Below is a small trained network, with its code and all its weights. Each question gives an input and a target symbol and asks what happens when units are switched off, that is, made to give their printed mean instead of their output.

import numpy as np


def w(rows, s, z=0):
    codes = np.array(rows[::2]) - 128.0
    scale = np.full(codes.shape[1], s)
    scale[-1] = z or s
    return codes * scale


def norm(h):
    return h / np.sqrt((h * h).mean(-1, keepdims=True) + 1e-5)


def f(y):
    return np.maximum(y, 0)


def softmax(a):
    e = np.exp(a - a.max(-1, keepdims=True))
    return e / e.sum(-1, keepdims=True)


def log_softmax(a):
    a = a - a.max(-1, keepdims=True)
    return a - np.log(np.exp(a).sum(-1, keepdims=True))


def net(x, mask):
    ids = ['αβδζηθμστφψ'.index(c) for c in x.split()]
    T = len(ids)
    res = E[ids] + P[:T]
    u = 0
    for l in range(2):
        r = norm(res)
        for j in range(3):
            rows = slice(2 * j, 2 * j + 2)
            q, k, v = (r @ M[l][rows].T for M in (Q, K, V))
            z = softmax(np.where(np.tri(T) > 0, q @ k.T / 2**0.5, -1e9)) @ v
            o = O[l][rows]
            res = res + np.where(mask[u + j], z, o[:, -1]) @ o[:, :-1]
        u += 3
        y = f(norm(res) @ A[l][:, :-1].T + A[l][:, -1])
        res = res + np.where(mask[u : u + 12], y, B[l][:, -1]) @ B[l][:, :-1]
        u += 12
    return log_softmax(norm(res)[-1] @ U[:, :-1].T + U[:, -1])


Q, K, V, O, A, B = {}, {}, {}, {}, {}, {}
E = w([
[191,91,154,80,160,132],'α',
[102,181,164,75,63,142],'β',
[160,146,250,146,154,32],'δ',
[61,118,158,91,219,146],'ζ',
[123,64,161,175,97,188],'η',
[55,100,197,112,194,143],'θ',
[93,107,133,112,150,136],'μ',
[155,155,91,145,93,142],'σ',
[91,154,169,85,57,165],'τ',
[146,50,135,138,137,94],'φ',
[64,77,132,148,195,143],'ψ',
],0.023)
P = w([
[2,132,101,97,156,110],'0',
[36,132,115,112,145,122],'1',
[61,130,130,123,135,132],'2',
[83,121,139,136,124,147],'3',
[108,118,156,135,114,159],'4',
[130,120,163,135,101,177],'5',
[126,119,183,135,103,189],'6',
],0.0071)
Q[0] = w([
[139,172,124,122,136,125],'0.h0',
[248,136,50,144,148,85],'0.h0',
[88,143,144,185,149,155],'0.h1',
[149,73,204,135,161,114],'0.h1',
[82,119,180,77,110,148],'0.h2',
[141,156,125,97,155,74],'0.h2',
],0.015)
K[0] = w([
[153,192,170,125,108,231],'0.h0',
[16,170,149,73,159,84],'0.h0',
[131,170,167,226,60,91],'0.h1',
[164,153,255,184,140,61],'0.h1',
[223,65,94,124,85,109],'0.h2',
[48,148,190,104,120,36],'0.h2',
],0.0093)
V[0] = w([
[115,148,106,72,119,107],'0.h0',
[202,121,81,234,147,243],'0.h0',
[93,125,112,147,116,226],'0.h1',
[133,155,253,165,133,67],'0.h1',
[174,114,109,167,106,28],'0.h2',
[213,168,133,155,168,155],'0.h2',
],0.005)
O[0] = w([
[118,138,156,78,123,137,129],'0.h0',
[112,123,138,114,155,171,76],'0.h0',
[116,254,115,91,82,108,218],'0.h1',
[144,62,28,184,156,74,157],'0.h1',
[138,109,104,137,112,177,4],'0.h2',
[222,192,171,143,186,102,29],'0.h2',
],0.0083,0.0031)
A[0] = w([
[122,189,32,121,181,69,160],'0.n0',
[148,106,237,135,56,136,139],'0.n1',
[70,61,120,189,102,145,80],'0.n2',
[94,37,98,92,237,151,197],'0.n3',
[125,193,183,82,214,182,46],'0.n4',
[216,241,30,114,95,253,159],'0.n5',
[159,95,236,113,165,203,252],'0.n6',
[101,120,60,104,217,125,113],'0.n7',
[43,153,42,233,127,122,107],'0.n8',
[127,121,105,189,101,243,76],'0.n9',
[143,140,177,174,78,192,124],'0.n10',
[159,171,49,47,197,97,124],'0.n11',
],0.0069,0.0033)
B[0] = w([
[145,37,63,65,112,219,142],'0.n0',
[90,174,114,182,134,114,227],'0.n1',
[171,191,90,111,163,151,177],'0.n2',
[107,155,102,58,74,114,250],'0.n3',
[128,228,29,109,40,113,172],'0.n4',
[171,181,113,126,230,93,207],'0.n5',
[162,145,80,149,93,2,253],'0.n6',
[93,139,98,78,98,148,172],'0.n7',
[146,157,140,79,135,110,163],'0.n8',
[87,197,78,145,95,133,167],'0.n9',
[107,60,106,154,89,91,201],'0.n10',
[10,86,150,123,133,152,140],'0.n11',
],0.0066,0.0058)
Q[1] = w([
[128,132,178,158,157,178],'1.h0',
[85,250,88,60,129,105],'1.h0',
[122,153,131,159,47,129],'1.h1',
[127,96,37,71,147,126],'1.h1',
[134,92,132,93,93,112],'1.h2',
[111,182,93,103,34,70],'1.h2',
],0.016)
K[1] = w([
[84,184,109,133,93,149],'1.h0',
[205,157,138,234,154,49],'1.h0',
[178,193,196,227,118,125],'1.h1',
[114,165,48,74,101,161],'1.h1',
[130,67,174,133,127,72],'1.h2',
[252,106,97,191,102,124],'1.h2',
],0.012)
V[1] = w([
[51,31,127,124,68,139],'1.h0',
[118,137,46,168,121,152],'1.h0',
[92,150,141,237,152,82],'1.h1',
[120,113,156,103,173,29],'1.h1',
[52,174,192,125,174,164],'1.h2',
[144,103,137,3,131,117],'1.h2',
],0.011)
O[1] = w([
[140,108,254,206,192,185,253],'1.h0',
[108,102,36,158,128,145,191],'1.h0',
[88,231,194,105,166,113,126],'1.h1',
[167,238,152,216,104,128,134],'1.h1',
[116,107,71,163,99,24,139],'1.h2',
[210,144,196,82,156,116,216],'1.h2',
],0.0076,0.0024)
A[1] = w([
[87,190,50,204,190,142,90],'1.n0',
[97,196,151,86,122,158,60],'1.n1',
[250,137,161,120,210,115,145],'1.n2',
[164,73,126,136,238,36,90],'1.n3',
[197,138,12,80,219,167,253],'1.n4',
[151,207,166,127,143,87,49],'1.n5',
[88,84,158,32,159,98,166],'1.n6',
[138,113,159,158,51,192,198],'1.n7',
[76,116,46,237,109,254,149],'1.n8',
[117,97,193,159,187,232,173],'1.n9',
[80,151,54,227,107,179,110],'1.n10',
[82,215,114,83,145,55,14],'1.n11',
],0.0095,0.0037)
B[1] = w([
[95,115,173,74,120,206,197],'1.n0',
[171,19,162,128,215,158,203],'1.n1',
[61,131,166,42,149,232,190],'1.n2',
[25,218,119,150,148,161,179],'1.n3',
[116,150,209,107,4,86,214],'1.n4',
[204,168,139,99,169,75,174],'1.n5',
[245,162,93,212,114,144,254],'1.n6',
[121,31,2,164,196,130,212],'1.n7',
[159,70,188,79,238,87,221],'1.n8',
[114,160,21,107,24,122,200],'1.n9',
[75,133,165,17,169,97,216],'1.n10',
[155,41,81,114,137,148,240],'1.n11',
],0.0075,0.0057)
U = w([
[204,107,175,61,130,141,147],'α',
[182,61,159,98,98,51,56],'β',
[99,174,152,155,102,139,142],'δ',
[186,82,62,131,194,110,174],'ζ',
[46,95,147,62,181,114,4],'η',
[130,151,142,169,159,35,224],'θ',
[199,137,94,194,97,138,209],'μ',
[111,164,51,85,74,86,162],'σ',
[88,66,163,185,52,127,138],'τ',
[140,110,96,136,98,251,103],'φ',
[90,172,48,195,145,160,107],'ψ',
],0.013,0.0038)

Each question gives the input, a string of symbols that net reads in full, and the target symbol t.
The units are the heads (2 rows each of Q, K, V and O) and the neurons (one row each of A and B). Each row of codes is followed by its name. A weight is (code - 128) times the scale printed after its matrix; where a second scale follows, it is the last column's (O, A, B and U).
mask holds one flag per unit, layer by layer, with each layer's heads first. A switched-off unit (its flag False) gives its mean, the last column of its rows in O or B, instead of its output. The means were averaged over made-up inputs and are rounded, as every weight is.
A unit's drop is (log p(t) with every unit on - log p(t) with that unit switched off) / (log p(t) with every unit on - log p(t) with every unit switched off).
The circuit of an input: a set's keep is (log p(t) with only the set's units on - log p(t) with every unit switched off) / (log p(t) with every unit on - log p(t) with every unit switched off). Starting from the 12 units with the biggest drops (on a tie, the unit counted first), units are removed one at a time, each time the one whose removal leaves the highest keep (on an exact tie, the one counted first), for as long as the keep stays at least 0.8.
units of the circuit, in order: the units of the circuit, biggest drop first
unit that matters most: the unit with the biggest drop
top k neurons: the k neurons with the biggest drops, biggest first
k most important neurons of layer l: the k neurons of layer l with the biggest drops, biggest first
heads that matter: for each layer, one digit per head in row order, 1 if its drop is at least 0.15 and else 0, layers parted by /
input σ σ θ σ θ, target σ: heads that matter	000 / 100
input α τ θ ζ μ, target α: units of the circuit, in order	[1.h2]
input δ τ σ τ τ μ, target β: top 2 neurons	[0.n3 1.n4]
input μ τ ψ, target ψ: top 2 neurons	[1.n6 1.n3]
input τ τ σ μ ζ, target σ: units of the circuit, in order	[1.h0 0.n5]
input φ τ τ μ ζ β, target φ: top 2 neurons	[1.n9 1.n7]
input τ τ β, target β: heads that matter	000 / 101
input σ σ δ θ, target ψ: heads that matter	010 / 000
input θ τ τ θ τ θ, target θ: heads that matter	000 / 100
input η ζ ψ τ, target η: heads that matter	000 / 001
input τ φ α σ τ ζ, target σ: heads that matter	000 / 100
input α φ τ θ, target φ: 2 most important neurons of layer 0	[0.n11 0.n5]
input θ β ζ ζ, target ζ: 2 most important neurons of layer 1	[1.n6 1.n11]
input σ σ θ σ η δ φ, target τ: top 2 neurons	[1.n3 0.n5]
input θ τ μ ψ, target ψ: 3 most important neurons of layer 1	[1.n3 1.n6 1.n4]
input θ δ θ τ, target δ: unit that matters most	1.h1
input ψ θ ζ ζ, target ζ: top 4 neurons	[1.n6 0.n3 1.n11 0.n4]
input δ τ σ α, target φ: 2 most important neurons of layer 1	[1.n3 1.n2]
input μ μ τ ψ θ, target θ: heads that matter	000 / 101
input μ τ τ ζ σ σ η, target η: unit that matters most	1.h2
input σ α β δ φ β θ, target ψ: top 3 neurons	[1.n3 0.n3 0.n6]
input τ β τ ψ τ φ θ, target φ: heads that matter	000 / 001
input α τ σ σ θ μ, target σ: heads that matter	000 / 000
input θ τ τ η ψ τ, target η: heads that matter	000 / 000
input θ β τ μ, target μ: top 2 neurons	[1.n6 0.n6]
